Here is a tiny trained network, its code and every weight. The questions are about switching its units off for an input and a class, where a switched-off unit gives its printed mean instead of its output.

import numpy as np


def w(rows, s, z=0):
    codes = np.array(rows[::2]) - 128.0
    scale = np.full(codes.shape[1], s)
    scale[-1] = z or s
    return codes * scale


def norm(h):
    return h / np.sqrt((h * h).mean(-1, keepdims=True) + 1e-5)


def f(y):
    return np.maximum(y, 0)


def log_softmax(a):
    a = a - a.max(-1, keepdims=True)
    return a - np.log(np.exp(a).sum(-1, keepdims=True))


def net(x, mask):
    res = np.array(x, float).reshape(1, 5) / 4 @ E
    u = 0
    for l in range(2):
        y = f(norm(res) @ A[l][:, :-1].T + A[l][:, -1])
        res = res + np.where(mask[u : u + 5], y, B[l][:, -1]) @ B[l][:, :-1]
        u += 5
    return log_softmax(norm(res)[-1] @ U[:, :-1].T + U[:, -1])


A, B = {}, {}
E = w([
[134,182,46,150,131,47,143,142,79,187,80,55],'x0',
[78,114,107,18,210,112,42,245,146,31,226,224],'x1',
[31,31,166,79,200,129,64,74,82,103,110,185],'x2',
[130,159,103,94,97,253,26,97,218,117,150,48],'x3',
[123,73,174,112,134,126,132,138,126,90,151,190],'x4',
],0.0022)
A[0] = w([
[149,120,115,137,139,89,141,177,103,111,169,236,202],'L0N1',
[147,199,88,194,54,160,103,49,150,208,98,3,70],'L0N2',
[186,223,75,176,57,110,178,171,142,155,118,99,37],'L0N3',
[203,197,117,122,62,112,153,152,153,140,116,92,81],'L0N4',
[78,151,33,101,170,32,70,168,64,115,121,141,3],'L0N5',
],0.0033,0.0023)
B[0] = w([
[109,113,142,100,102,172,109,75,123,100,78,93,208],'L0N1',
[116,152,34,75,61,242,60,52,172,99,74,42,255],'L0N2',
[184,110,213,214,55,64,199,195,145,163,207,162,206],'L0N3',
[148,144,148,148,193,6,160,118,115,211,131,113,192],'L0N4',
[48,218,30,24,226,74,134,207,1,150,39,156,187],'L0N5',
],0.004,0.0045)
A[1] = w([
[205,199,66,254,102,74,175,199,168,218,187,96,46],'L1N1',
[58,173,62,46,223,64,108,225,49,169,105,161,1],'L1N2',
[205,205,112,214,72,66,168,154,169,231,212,82,17],'L1N3',
[137,79,190,134,151,150,50,149,215,77,237,187,32],'L1N4',
[55,163,52,56,250,68,78,156,60,153,134,163,11],'L1N5',
],0.0039,0.0024)
B[1] = w([
[250,151,95,195,133,48,179,212,188,159,235,167,236],'L1N1',
[57,220,40,53,248,67,104,155,22,80,52,39,254],'L1N2',
[209,142,145,230,79,54,206,226,151,158,216,211,237],'L1N3',
[141,72,211,106,150,206,63,225,234,51,196,228,200],'L1N4',
[57,231,49,32,213,54,184,254,8,88,39,57,248],'L1N5',
],0.0048,0.0047)
U = w([
[5,253,25,16,243,19,120,247,11,80,38,82,187],'0',
[248,238,45,249,20,8,228,230,223,242,229,132,194],'1',
[90,191,32,99,27,222,28,23,224,201,46,14,168],'2',
[42,60,237,43,177,225,24,221,246,28,228,254,73],'3',
[27,35,245,225,143,22,239,21,31,211,37,236,4],'4',
],0.0048,0.0035)

Each question gives the input, the list of numbers given to net, and the class t.
The units are the neurons (one row each of A and B). Each row of codes is followed by its name. A weight is (code - 128) times the scale printed after its matrix; where a second scale follows, it is the last column's (A, B and U).
mask holds one flag per neuron, layer by layer. A switched-off neuron (its flag False) gives its mean, the last column of its row in B, instead of its output. The means were averaged over made-up inputs and are rounded, as every weight is.
A unit's drop is (log p(t) with every unit on - log p(t) with that unit switched off) / (log p(t) with every unit on - log p(t) with every unit switched off).
The circuit of an input: a set's keep is (log p(t) with only the set's units on - log p(t) with every unit switched off) / (log p(t) with every unit on - log p(t) with every unit switched off). Starting from all 10 units, units are removed one at a time, each time the one whose removal leaves the highest keep (on an exact tie, the one counted first), for as long as the keep stays at least 0.8.
circuit, biggest first: the units of the circuit, biggest drop first
top k neurons: the k neurons with the biggest drops, biggest first
top k neurons in layer l: the k neurons of layer l with the biggest drops, biggest first
drop of u: that unit's drop, to one decimal
input [-7,-3,2,-4,-5], class 4: circuit, biggest first -> [L1N5 L1N2 L1N1]
input [2,-1,2,0,-5], class 2: circuit, biggest first -> [L0N2 L1N5]
input [3,-4,5,-7,3], class 4: top 2 neurons -> [L0N5 L1N5]
input [-1,-3,0,3,-7], class 2: circuit, biggest first -> [L0N2]
input [-2,-1,-2,-3,7], class 4: top 3 neurons in layer 0 -> [L0N1 L0N2 L0N3]
input [-5,3,-4,8,-6], class 2: top 2 neurons -> [L0N3 L1N3]
input [-4,1,5,0,-6], class 3: top 2 neurons in layer 0 -> [L0N5 L0N4]
input [-5,-7,4,8,8], class 2: top 3 neurons -> [L0N3 L1N3 L1N1]
input [-6,6,8,3,-2], class 3: top 2 neurons -> [L0N5 L1N4]
input [-4,-3,6,1,-2], class 3: top 4 neurons in layer 0 -> [L0N5 L0N2 L0N4 L0N1]
input [-3,3,-3,-5,7], class 3: drop of L0N5 -> 0.6
input [0,-2,4,5,5], class 3: drop of L0N2 -> 0.2
input [5,2,-5,7,-8], class 1: drop of L0N3 -> 0.1
input [4,6,-5,5,-7], class 1: top neuron -> [L0N3]
